Where the symbols take the items:
d: Puv->Kad, Dun->Nav, Nav->Zem, Bab->Sut, Muz->Suz, Tos->Foz, Zik->Ror, Fim->Seb, Foz->Gak, Luv->Zis, Roz->Luv, Fis->Roz, Fad->Beb, Vab->Gog, Vam->Buk, Seb->Zik, Tar->Ler, Rik->Ton, Gog->Fud, Ler->Teg, Sut->Tar, Kur->Fis, Ref->Dar, Biz->Zon, Dar->Laz, Nad->Fil, Zon->Fad, Zit->Muz, Gat->Vun, Lar->Ref, Kad->Vab, Ror->Lup, Leg->Rik, Gev->Fol, Fud->Gat, Vor->Leg, Lup->Gev, Suz->Biz, Teg->Kek, Vun->Ren, Vev->Med, Zis->Lar, Med->Vor, Beb->Zir, Fil->Tos, Fol->Buz, Kek->Kur, Zem->Fim, Zir->Nad, Ren->Zit, Buk->Vev, Buz->Bab, Laz->Puv, Ton->Dun, Gak->Vam
v: Puv->Fud, Dun->Seb, Nav->Zik, Bab->Teg, Muz->Fad, Tos->Buk, Zik->Fol, Fim->Lup, Foz->Vev, Luv->Dar, Roz->Ref, Fis->Lar, Fad->Fil, Vab->Vun, Vam->Vor, Seb->Gev, Tar->Kur, Rik->Zem, Gog->Ren, Ler->Fis, Sut->Kek, Kur->Zis, Ref->Kad, Biz->Zir, Dar->Vab, Nad->Gak, Zon->Nad, Zit->Zon, Gat->Muz, Lar->Puv, Kad->Gat, Ror->Buz, Leg->Nav, Gev->Sut, Fud->Zit, Vor->Dun, Lup->Bab, Suz->Beb, Teg->Roz, Vun->Suz, Vev->Rik, Zis->Laz, Med->Ton, Beb->Tos, Fil->Vam, Fol->Tar, Kek->Luv, Zem->Ror, Zir->Foz, Ren->Biz, Buk->Leg, Buz->Ler, Laz->Gog, Ton->Fim, Gak->Med
t: Puv->Gog, Dun->Fim, Nav->Seb, Bab->Ler, Muz->Zon, Tos->Vam, Zik->Gev, Fim->Ror, Foz->Buk, Luv->Ref, Roz->Lar, Fis->Zis, Fad->Nad, Vab->Gat, Vam->Med, Seb->Lup, Tar->Kek, Rik->Nav, Gog->Vun, Ler->Kur, Sut->Teg, Kur->Luv, Ref->Puv, Biz->Beb, Dar->Kad, Nad->Foz, Zon->Zir, Zit->Biz, Gat->Zit, Lar->Laz, Kad->Fud, Ror->Fol, Leg->Dun, Gev->Bab, Fud->Ren, Vor->Ton, Lup->Buz, Suz->Fad, Teg->Fis, Vun->Muz, Vev->Leg, Zis->Dar, Med->Rik, Beb->Fil, Fil->Gak, Fol->Sut, Kek->Roz, Zem->Zik, Zir->Tos, Ren->Suz, Buk->Vor, Buz->Tar, Laz->Vab, Ton->Zem, Gak->Vev
f: Puv->Laz, Dun->Ton, Nav->Dun, Bab->Buz, Muz->Zit, Tos->Fil, Zik->Seb, Fim->Zem, Foz->Tos, Luv->Roz, Roz->Fis, Fis->Kur, Fad->Zon, Vab->Kad, Vam->Gak, Seb->Fim, Tar->Sut, Rik->Leg, Gog->Vab, Ler->Tar, Sut->Bab, Kur->Kek, Ref->Lar, Biz->Suz, Dar->Ref, Nad->Zir, Zon->Biz, Zit->Ren, Gat->Fud, Lar->Zis, Kad->Puv, Ror->Zik, Leg->Vor, Gev->Lup, Fud->Gog, Vor->Med, Lup->Ror, Suz->Muz, Teg->Ler, Vun->Gat, Vev->Buk, Zis->Luv, Med->Vev, Beb->Fad, Fil->Nad, Fol->Gev, Kek->Teg, Zem->Nav, Zir->Beb, Ren->Vun, Buk->Vam, Buz->Fol, Laz->Dar, Ton->Rik, Gak->Foz

The rows follow the links: the fewer symbols apart two items are, the more alike their rows tend to be.

Each row is also shifted at random along 3 hidden directions that mean nothing.

Row, then item:
[  19   -8   44 -109   99  -18  155  -64  -87   82   40 -178  127   54  -80  -22   12  193   62 -110  -50  -69 -138  -59  -92 -147  138   40   51 -132  -48  269]: Laz
[ 100  -64  132 -134   62  -40   -4 -133  104  -19 -217  -18   64  -30  127  -69  -79 -115  -63  173    5   49  167   12  -68  -33   28  139  -82  -64  -88  -12]: Buz
[  45   90  192  -90 -191  148   99  -12   32   45   38 -112 -158  -16 -130  -45  -49  -22   21  -35  142   55 -104  -68  -51  -33   13   24   -2 -193   43  187]: Luv
[-123  -45  -90  101 -123  118   20  -77  -31   10   19  227  -40   29  122  -24   20   56  -28  -72 -179  -60  -34  -89  163  110  -22    0  -90    2  -92 -121]: Beb
[ -91   51 -106  252  -89  -16 -135  215  105 -187  -34  210 -138 -128   55  185   86 -143   69   28  206  110   35  110  -31  136  -91 -257    1  219  104 -355]: Vor
[  -7  -62   14  -76  -90 -267  -59   65  -76  146  -19  -79   -6   48 -188  -24   99   88 -117   61  -10  -36   94   66  -69   -2  -55   39   -2  -39  210  138]: Fim
[  32  -28   47   50 -146   29   78   28   16  -23   43 -115  -90   46  -30  148 -103   82  210  -18  109   -3  -91  -93 -123  -54   96 -106   21  -68  -24  144]: Ref
[ 148    4   85  -42   40  -43  -26  -77  159  -71 -119  -25   38   -9  104   22 -108 -224  131  169  102   65  204   69  -38  -22   12  -16  -95  -74 -146  -74]: Sut
[-114  -88 -126  127   40    1   57   70  -69  -46  -49   15   12   38  234   70   12   57  -29   84   27  -59  -25  -10   99  -39  -93  -83   35  -64   41 -174]: Foz
[  14  -24  -18  -81  -69 -236  -77   81    6   79 -102   19  -43   34 -170   81   88  115 -120   88    4  -27   51   73  -94   53   11  101 -116    1  164  110]: Zik
[  15  -72   52 -129  -78 -238  -38   50  -27  146  -94  -26    0   45 -171  -36  119   65 -168   49  -33  -31  106   80  -32   -9  -17   78  -54 -105  134  147]: Seb
[  11  -30  -18   86   16   17   47   39   71  -77  -49   56  -11    7    4  186  -34   94  241 -104   57    2  -83  -17  -82  -96  196 -131  -26   -5 -163   43]: Puv
[  93  168   99  -62  -31   36  -12  -69   81  -84   34  -14   55   34  -93  -15    4 -178  144   18   32   92   19   83  -40  107   -1  -67 -192  -42 -106   10]: Kek
[  68  188  134 -117  -55   75   28 -147   47  -45   66  -45   82   21 -113 -108   10 -135   77  -27  -16   76  -34   45  -45  104   10   -8 -168  -70  -75   83]: Kur
[ 141  118   40 -133  113  -65  -21 -110   17  -47   38 -167  179  101  -41  -43  -53 -135  102  125  -35   39   51   99  -61   67  -11   23 -124  -11  -68   69]: Ler
[  42   23  131  -45 -185  106   66 -130   -4  -12   38  -78   -7    0   12  -10  -88    2  163    7  -10   63  -56 -170 -138   33   80  -85  -46  -16  -69  106]: Zis
[  59  -35    8  -26  171  146  -24  -47   14   19   99  -18    6  -61   22  -92 -129   16    0 -142  -69  -15  -20  -66   48  -90   48   88  195  137 -108   21]: Vun
[-130  -46   45   59   88  -30  124  139   30  -13 -113   33  -41  -39   93  -34  153  -54 -169  -23  205  -19   78  176  240 -191 -125  -72   97 -375   17 -125]: Vam
[ -64   18 -122  -91  108   38   17 -142 -232  148  221  -30  183  135  -44 -197   35  167 -124 -134 -397 -123 -133  -90  145  115  -23  173   -5   69  -15  143]: Zon
[ -95   28   76   10   91   -6   68   17   22  -31  -95  110  114 -125   52 -152  216 -106 -184  -74   25   75   90  132  122  -47  -74 -106   53 -117   28 -154]: Med
[  46  -20   93 -101  172  185   71    1   49   51   55  -46  -64 -118  -73 -121  -68   -8 -146 -201   62  -27  -59    1  115 -209   71  195  237  -77  -56  131]: Gat
[  51    6   40   18 -162   62   58   19  -17  -11   82 -133 -103   48  -39  124 -105   77  215   30   97    8 -130 -147 -170   20   56  -80   -1   13   16  131]: Lar

The symbols that take the first to the second take the third to the fourth, perhaps in another order. What is the fourth?
Answer with the item's name.
A [-131 -104   35  -34   14  114  193  -78  -65   98  -90   18    1    1  186 -175   53   74 -241   -5  -51  -76    0  -81  198 -116  -91  103   68 -275  -12  -26]
B [-118  -79  -57    4  159  -17  120  -43 -114    2  -71  -32  193   23  210 -113   93   39 -109   47  -87  -58   21   17  103  -71  -80  -51   52 -134   10 -115]
C [-122   -2 -103   35  -51   93   82  116 -121   54   46  -10 -163   55   34   32   12  172 -205   29   45 -111 -197  -85  136   -8 -116  170   61  -97  181   14]
D Foz

A [ -91   21  -38  172   24   -3  -48   77   89 -147 -100  209   24 -126  111   18  144 -141    6   -9   80  105  100  132   50   54  -65 -249  -10   54  -17 -312]
B [ -23  -27   75  -57  -44  -87  -28   -8  -79   80   21  -69   60  -98  -36 -170   90  -22 -196   28  -41   64   86  -12  -62   34 -122  -32  148   97  191  -36]
C [ -34   15  -64   66  -55   71  -24  189  -10  116  203   45 -255   61 -197   31   14   24  -86 -157  106 -134  -64   89  303  -80 -103   92  103 -198   26   78]
D Zir

A [ 132   53   46 -117   98  -86  -22   43   36    5  -74 -177  -51   46  -34   48  -98  -40  -72  199  159  -17   43   63  -83  -46  -31  209  -14  -55   91   97]
B [ 151    3   70   44  -38  -40  -64  139  218  -91 -112  -27 -217   -8  -15  158  -92 -233   99  185  355   30  172  156    8  -76  -33   -1  -47 -166  -49  -81]
C [  57  -49  -41   49  117  130  -59    6   10   37  145   -9  -61  -50  -12   -7 -145  -34   30 -125  -24  -45   -7  -34   76  -71   17   55  202  125  -89  -11]
D Zit

A [   7  -94   47 -151   -9 -219   -8 -131   -9   98 -176   60  165   -7  -60 -112  107   60 -136   41 -203    3  156   11  -72   21   61   79 -156  -27   19  108]
B [ 133  178   32 -137  144  -76  -18  -47  -32  -10   92 -231  132  123 -101  -23  -44  -77   64  124   -4   25  -31   95  -69   54  -25  107  -82  -21   29  112]
C [  82  -13   90 -186   82  -76   16 -101   36   36 -195  -79   51   -7   33  -77  -37   16 -156  144  -11   15   67   10 -121  -40   35  252  -92  -31   40   89]
D Fis

A [ 136  222  -42  -83  102 -103  -86  141  -48  -52  152 -274  -31  159 -205  126  -73  -39   75  177  140  -31 -102  134 -109   66  -51  133  -59   41  160  128]
B [  46  179   91    5 -191   94  -33   15   86  -91   69  -16 -120   -6 -154   66  -26  -99  144   12  124   88 -109   13  -84  111   10  -47 -125   -9   12   34]
C [  10  -45   -2  -21  -93 -177  -91   44   55    2 -194  100  -55    4  -64   97   47   43  -41  110   21    7   77   50 -102   62   42   67 -187   43   68   19]
D Buz

A [  59  149  167  -53 -169  119   54  -33  110  -47   35   -1 -103  -38 -140  -27   11 -150   80  -25  142   94  -46   23  -16   44    8  -31 -116 -158  -50   84]
B [  33   38   91   27 -212  108   56  -57   22  -25   58  -74  -78   16   -3   72 -107    2  186   26   58   69  -84 -144 -159   58   79  -96  -56   35  -31   92]
C [  46  -21   33   -3  -91 -102  -85   96  164  -56 -234   79 -182  -46  -28  149  -30   -5  -62  151  197   16   82   37  -90    2   28  117 -137  -23   54  -36]
D Bab

A [   2  -15   78  -37  142  119  102  -18   88  -28  -85   66   19 -101  -62  -26   16   65   17 -222   21  -14  -78   15   25 -184  176   33   63 -112 -181  110]
B [  26   -1   18   22  108  161    2   53  107  -49   -1   67 -101 -108  -50   61  -71   30   24 -161   88    4  -97  -14   37 -129  121   89  136   85  -92   24]
C [  29  -11   15 -152    4 -161  -40  -70   14   31 -179    5   67   16  -24  -11   29   80 -135  131  -75   13   27   13 -140   56   53  187 -162   60   88   98]
D Fol

A [  28  -82   62  -48  -11   16  117 -154  -51   12  -10  -84  169   47   62  -18  -48  109  210  -74 -133    7  -49 -130 -133  -77  158  -97  -27  -50 -152  164]
B [  43  -34 -106   28  103   67  -59  -41  -76   73  248  -16   22   62  -35  -56 -100   -7   60 -121 -170  -93   -8  -41  131   16  -28   42  118  119  -94   16]
C [-101   -4  -46  -11  -38   96   41  -11  -75  110  109  104  -43   49  -56 -102   50   96 -156 -134 -119 -114  -95  -30  242    7  -51  143  -14 -127  -16   47]
D Med

A [   6   -8   24    7   85   64  108   33   63  -29  -61   33   -6  -47  -59   74   17   98  106 -190   64  -21  -88   17  -14 -158  194  -16   12  -78 -154  105]
B [ -75   13 -179  105  -53   50  -62   48  -70   33  187  123  -67   81  -44   56   -1   70   26 -109 -126 -106 -105  -36  174  118  -45   16  -50   76  -30  -26]
C [  47  134   89   35 -229  128    4   24   82  -74   59  -15 -149  -27 -124   77  -61  -87  143   20  143   93 -106  -52 -101  116   -3  -93 -111  -14   -6   46]
D Fud

A [  18  -26   47  -63  -87 -175  -40  121   80   56 -191   39 -151  -33 -161   99   78   57 -173   76  145  -23   74   97  -24  -43    7  142 -111 -130  124  102]
B [ 141   29   44  -75   74  -76  -48  -57   68  -60  -57 -114   59   53   73   35 -119 -127   98  191   62   37  122   57  -88    9  -16   53  -69   13  -51  -35]
C [ -57  -12   46   74  -72  -10  -64  -17   33  -23  -49   96   22 -145   68 -117   77 -135  -88   27    4  126  141    2  -37   79  -93 -176   79  146   83 -194]
D Seb

A [ 103  135   68  -66   33  -10  -31  -99   82  -96   17  -37  123   59  -42  -20  -31 -200  187   75   -9   80   85   91  -35   96    3  -60 -184  -23 -153   -5]
B [  49   81  155 -101 -170  120   95  -94    2    7   58 -112  -45   -9  -88  -45  -42   -8   52    3   26   76 -106 -113 -102   44   33    6  -38  -70    5  149]
C [  13    0  -15   30  133  134    2  -63   69  -93  -23  123   54 -103   39   30  -66   58  109 -164  -47   14  -63  -45  -43  -62  202   -4   42  139 -177  -22]
D Zit

A [  46  -25  148   67 -270  141   63  -52  138  -51  -30   26 -170  -47   21   40  -79  -99  193  -13  143   84   24  -88  -76  -31   63 -157  -60 -127 -127   24]
B [  15   77  -94    8   74  -29   32  186  -62  -52   94 -157  -74   95 -196  252  -34  250  142  -84  135  -77 -261   -9 -146  -95  131   51   59   43   93  230]
C [  -3  -82    0   53 -139 -192  -97   97  -44   83   19  -56  -95   -3  -92   19   36  -20  -44   85   42   33  135   21  -91   49 -104 -116   82   87  204  -23]
D Ror

A [  41  -23    5   65   94  179  -43   49  117  -49   36   83 -108 -123   14   46 -128  -51   60 -147   69   11  -20  -26   35 -119   98   20  161   97 -103  -63]
B [  32   29  -12 -101  241  115   55  -74  -28  -29   17  -24  149  -55  -28  -33  -40  125    5 -176 -141  -21 -162  -66  -77  -68  178  130   80  150  -90  116]
C [-122  -55 -118  105 -132  110   24   16  -41    8   11  170 -108   25  125   34   -6   84  -73  -20  -59  -75  -91  -94  135   66  -53   32  -41    2    3 -103]
D Fad

A [-123 -123  -84  141  -52   64   78   54  -11  -33  -90   95  -83   11  267   50    4    7  -20   74   74  -44   27  -54  140  -62  -89  -76   28 -147  -16 -192]
B [-117 -107  -18   21  144    2  143  -12  -53    6  -75  -18  118    7  196 -117  114    8 -142   27  -25  -46   56   56  156 -123  -83  -48   79 -233  -14  -91]
C [  47 -110   67  -22   94  142   27  -78   30  119  115   40   14  -49   14 -195  -68 -111  -28 -195  -85  -35  142   -8  236 -163   -3   38  192 -118 -211   16]
D Suz

A [ 148   76   28  -20   35  -94  -69  131  104  -55  -26 -141 -151   63  -60  149 -118 -136   58  222  284    2   69  110  -58  -30  -37   88  -36  -65   65    4]
B [  96  203  111 -164   60    0   30 -139   -6  -21   79 -135  176   65 -135 -134   12 -118   45   12  -45   53  -29   67  -48   76   -3   60 -147  -69  -44  136]
C [   6  -90  -32  107 -209 -232 -137  240   33   65  -14   -9 -254   -3 -156  152   66  -27  -14  109  210   -9  149   77  -43   20 -105 -111   45    4  201   -1]
D Ror

A [  54  124  144  -47 -171  124   37  -90   48  -41   41  -41  -42   -7  -85   -7  -45  -64  107   -3   37   86  -81  -84 -110   95   45  -47 -112  -10  -36   76]
B [  43   27   49   73 -240   65   40  147   49  -28   66 -114 -280   29 -120  201  -97   36  189   22  290   -3 -121  -70 -117  -57   46  -69   30 -116   80  154]
C [ -13  -86  123   36 -170  -96  -40  156   52   97  -13  -12 -208 -101 -111  -55   85 -102 -158   17  196   55  183   83   49  -75 -142 -110  161 -105  186  -54]
D Fim

